Below are the code and all the weights of a small trained network. Each question names an input and a class and asks about switching units off, where a switched-off unit gives its printed mean instead of its output.

import numpy as np


def w(rows, s, z=0):
    codes = np.array(rows[::2]) - 128.0
    scale = np.full(codes.shape[1], s)
    scale[-1] = z or s
    return codes * scale


def norm(h):
    return h / np.sqrt((h * h).mean(-1, keepdims=True) + 1e-5)


def f(y):
    return y / 2 * (1 + np.tanh(0.7978845608 * (y + 0.044715 * y**3)))


def log_softmax(a):
    a = a - a.max(-1, keepdims=True)
    return a - np.log(np.exp(a).sum(-1, keepdims=True))


def net(x, mask):
    res = np.array(x, float).reshape(1, 8) / 4 @ E
    u = 0
    for l in range(2):
        y = f(norm(res) @ A[l][:, :-1].T + A[l][:, -1])
        res = res + np.where(mask[u : u + 12], y, B[l][:, -1]) @ B[l][:, :-1]
        u += 12
    return log_softmax(norm(res)[-1] @ U[:, :-1].T + U[:, -1])


A, B = {}, {}
E = w([
[79,173,181,109,119,93,112,95,62,115,124],'x0',
[145,77,171,173,44,179,85,123,98,154,177],'x1',
[131,128,127,128,129,127,123,127,129,124,132],'x2',
[169,92,39,119,115,43,69,131,45,208,75],'x3',
[148,126,119,219,193,102,148,1,134,147,153],'x4',
[160,165,157,66,187,201,146,125,96,224,151],'x5',
[131,125,134,133,129,125,133,133,122,126,128],'x6',
[108,237,161,226,138,134,57,192,179,192,68],'x7',
],0.0079)
A[0] = w([
[64,179,195,99,98,94,111,73,51,96,97,88],'L0N0',
[74,183,205,84,120,75,99,68,59,109,103,81],'L0N1',
[65,194,94,56,221,40,165,136,153,88,92,6],'L0N2',
[103,120,94,134,134,164,125,126,113,119,110,17],'L0N3',
[218,59,42,157,136,173,160,186,254,144,110,2],'L0N4',
[110,151,143,162,125,148,103,148,155,142,80,91],'L0N5',
[113,83,108,170,110,58,98,139,165,55,94,80],'L0N6',
[96,161,196,114,102,92,120,94,72,116,94,41],'L0N7',
[121,180,165,105,141,105,134,123,126,110,115,41],'L0N8',
[134,116,90,126,137,147,131,110,76,86,151,43],'L0N9',
[176,100,100,131,116,91,108,153,96,170,100,49],'L0N10',
[72,82,125,162,86,60,98,129,184,48,120,22],'L0N11',
],0.0071,0.0069)
B[0] = w([
[155,58,50,175,160,143,148,222,180,150,212,249],'L0N0',
[155,85,31,177,160,154,139,202,162,148,219,246],'L0N1',
[199,93,100,142,164,190,180,126,182,111,3,207],'L0N2',
[131,201,238,119,156,180,155,156,182,172,164,52],'L0N3',
[124,79,63,176,208,160,136,219,110,139,255,206],'L0N4',
[181,95,149,87,131,41,135,119,158,116,169,203],'L0N5',
[132,253,92,113,60,175,196,98,90,154,148,230],'L0N6',
[133,100,99,160,153,173,120,173,152,152,187,134],'L0N7',
[146,128,127,142,131,180,126,168,161,154,115,95],'L0N8',
[157,133,153,94,147,101,122,142,197,139,137,93],'L0N9',
[15,164,120,132,182,138,91,123,56,84,132,176],'L0N10',
[153,229,114,162,54,150,164,108,71,121,137,206],'L0N11',
],0.0084,0.0022)
A[1] = w([
[141,61,221,177,27,170,52,106,69,155,177,10],'L1N0',
[123,135,125,30,95,150,100,217,115,94,88,49],'L1N1',
[89,136,173,91,149,156,176,124,176,61,161,89],'L1N2',
[96,158,218,160,145,171,170,129,199,81,143,52],'L1N3',
[161,151,158,74,160,179,147,101,88,194,117,12],'L1N4',
[161,159,168,82,153,175,144,129,114,208,140,54],'L1N5',
[125,111,79,99,129,39,96,124,74,163,77,70],'L1N6',
[169,148,154,78,182,108,139,118,154,104,74,58],'L1N7',
[117,57,136,33,102,95,176,83,104,99,149,3],'L1N8',
[153,137,118,184,197,106,130,2,123,130,135,79],'L1N9',
[134,134,124,89,205,167,122,136,120,190,165,58],'L1N10',
[94,205,180,207,132,96,58,185,186,204,67,61],'L1N11',
],0.0097,0.004)
B[1] = w([
[141,170,87,120,217,155,185,148,183,130,31,216],'L1N0',
[72,117,217,204,123,72,163,89,170,205,156,211],'L1N1',
[135,134,95,145,137,134,45,106,64,192,107,193],'L1N2',
[127,109,86,106,128,127,54,123,37,174,104,219],'L1N3',
[113,159,105,177,66,95,135,125,119,62,96,163],'L1N4',
[103,123,74,194,84,71,123,98,138,60,113,177],'L1N5',
[114,159,157,155,143,246,71,98,96,129,137,207],'L1N6',
[144,91,120,123,111,157,143,127,163,110,73,151],'L1N7',
[193,174,163,100,166,72,80,127,176,74,169,173],'L1N8',
[69,114,203,90,74,113,139,221,158,167,123,211],'L1N9',
[120,159,82,153,67,125,142,160,125,80,140,200],'L1N10',
[176,64,139,40,139,106,167,72,119,56,189,255],'L1N11',
],0.012,0.0068)
U = w([
[210,109,162,57,154,76,106,85,139,50,194,112],'0',
[99,143,115,136,141,189,19,90,42,164,106,117],'1',
[104,201,71,194,11,97,172,105,114,50,112,97],'2',
[135,85,69,175,172,142,146,204,136,143,214,108],'3',
[46,97,245,132,95,81,164,158,164,216,120,105],'4',
[126,133,129,122,123,149,134,133,131,115,123,247],'5',
[156,139,112,130,189,164,179,127,166,113,23,102],'6',
],0.012,0.015)

Each question gives the input, the list of numbers given to net, and the class t.
The units are the neurons (one row each of A and B). Each row of codes is followed by its name. A weight is (code - 128) times the scale printed after its matrix; where a second scale follows, it is the last column's (A, B and U).
mask holds one flag per neuron, layer by layer. A switched-off neuron (its flag False) gives its mean, the last column of its row in B, instead of its output. The means were averaged over made-up inputs and are rounded, as every weight is.
A unit's drop is (log p(t) with every unit on - log p(t) with that unit switched off) / (log p(t) with every unit on - log p(t) with every unit switched off).
The circuit of an input: a set's keep is (log p(t) with only the set's units on - log p(t) with every unit switched off) / (log p(t) with every unit on - log p(t) with every unit switched off). Starting from the 12 units with the biggest drops (on a tie, the unit counted first), units are removed one at a time, each time the one whose removal leaves the highest keep (on an exact tie, the one counted first), for as long as the keep stays at least 0.8.
circuit, biggest first: the units of the circuit, biggest drop first
unit that matters most: the unit with the biggest drop
top k neurons: the k neurons with the biggest drops, biggest first
k most important neurons of layer l: the k neurons of layer l with the biggest drops, biggest first
input [0,5,-4,2,-6,2,-1,3], class 4: circuit, biggest first -> L1N1
input [7,-5,-6,-2,-5,-6,1,-5], class 3: circuit, biggest first -> L0N0; L0N1
input [-1,-7,-7,-8,2,-3,-6,7], class 1: top 2 neurons -> L1N3; L1N2
input [-3,5,8,7,5,0,0,-5], class 1: top 4 neurons -> L1N6; L1N11; L1N1; L0N10
input [-1,7,4,-6,7,7,-6,-1], class 2: circuit, biggest first -> L1N4; L1N5
input [5,-5,-4,-1,4,-1,4,3], class 3: top 3 neurons -> L0N1; L0N0; L1N0
input [-5,-5,0,-6,-4,-5,-3,1], class 1: circuit, biggest first -> L1N2; L1N3
input [7,-2,-4,-7,8,8,6,1], class 2: 4 most important neurons of layer 1 -> L1N10; L1N5; L1N4; L1N6
input [-6,3,7,2,7,0,-5,-5], class 4: top 2 neurons -> L1N9; L1N11
input [-8,-3,-2,-3,2,-4,-3,-5], class 3: top 2 neurons -> L0N4; L1N11
input [2,-8,1,1,-6,-4,3,-7], class 6: top 3 neurons -> L0N2; L1N11; L1N7
input [7,6,6,0,7,8,-4,3], class 2: circuit, biggest first -> L1N5; L1N4
input [7,-1,0,-1,-5,0,1,5], class 3: top 2 neurons -> L0N0; L0N1
input [2,8,-6,2,2,1,-7,5], class 6: unit that matters most -> L1N0
input [2,5,4,6,6,5,-8,5], class 5: circuit, biggest first -> L1N3; L1N11
input [-2,5,-8,-8,-8,2,6,7], class 1: 2 most important neurons of layer 1 -> L1N3; L1N2
input [6,3,-5,3,-1,2,2,5], class 3: top 2 neurons -> L0N1; L0N0
input [3,8,7,6,-3,-2,6,2], class 6: 3 most important neurons of layer 1 -> L1N0; L1N3; L1N2
input [8,8,-3,4,-8,3,-4,-8], class 0: 2 most important neurons of layer 1 -> L1N8; L1N9
input [-3,2,-3,6,-2,5,0,-8], class 0: circuit, biggest first -> L1N8
input [6,-6,-6,4,3,-4,5,7], class 0: 2 most important neurons of layer 1 -> L1N11; L1N0
input [5,-8,-6,2,-7,4,-7,-1], class 6: top 2 neurons -> L0N2; L1N9
input [8,-6,8,-1,5,0,-3,-5], class 3: circuit, biggest first -> L0N1; L0N0
input [-7,-7,-1,-4,-6,-2,4,7], class 0: 3 most important neurons of layer 1 -> L1N11; L1N0; L1N9
input [-8,-7,4,-2,-4,6,-4,-5], class 3: 2 most important neurons of layer 0 -> L0N4; L0N6
input [1,7,7,-8,-3,-6,-1,8], class 0: top 3 neurons -> L1N11; L1N6; L0N5
input [6,8,-5,-4,3,8,-7,3], class 2: unit that matters most -> L1N5
input [6,6,-7,7,8,-3,2,-4], class 4: top 3 neurons -> L1N9; L1N3; L1N2
input [0,-6,4,4,6,5,6,-5], class 4: top 3 neurons -> L1N9; L1N11; L1N0
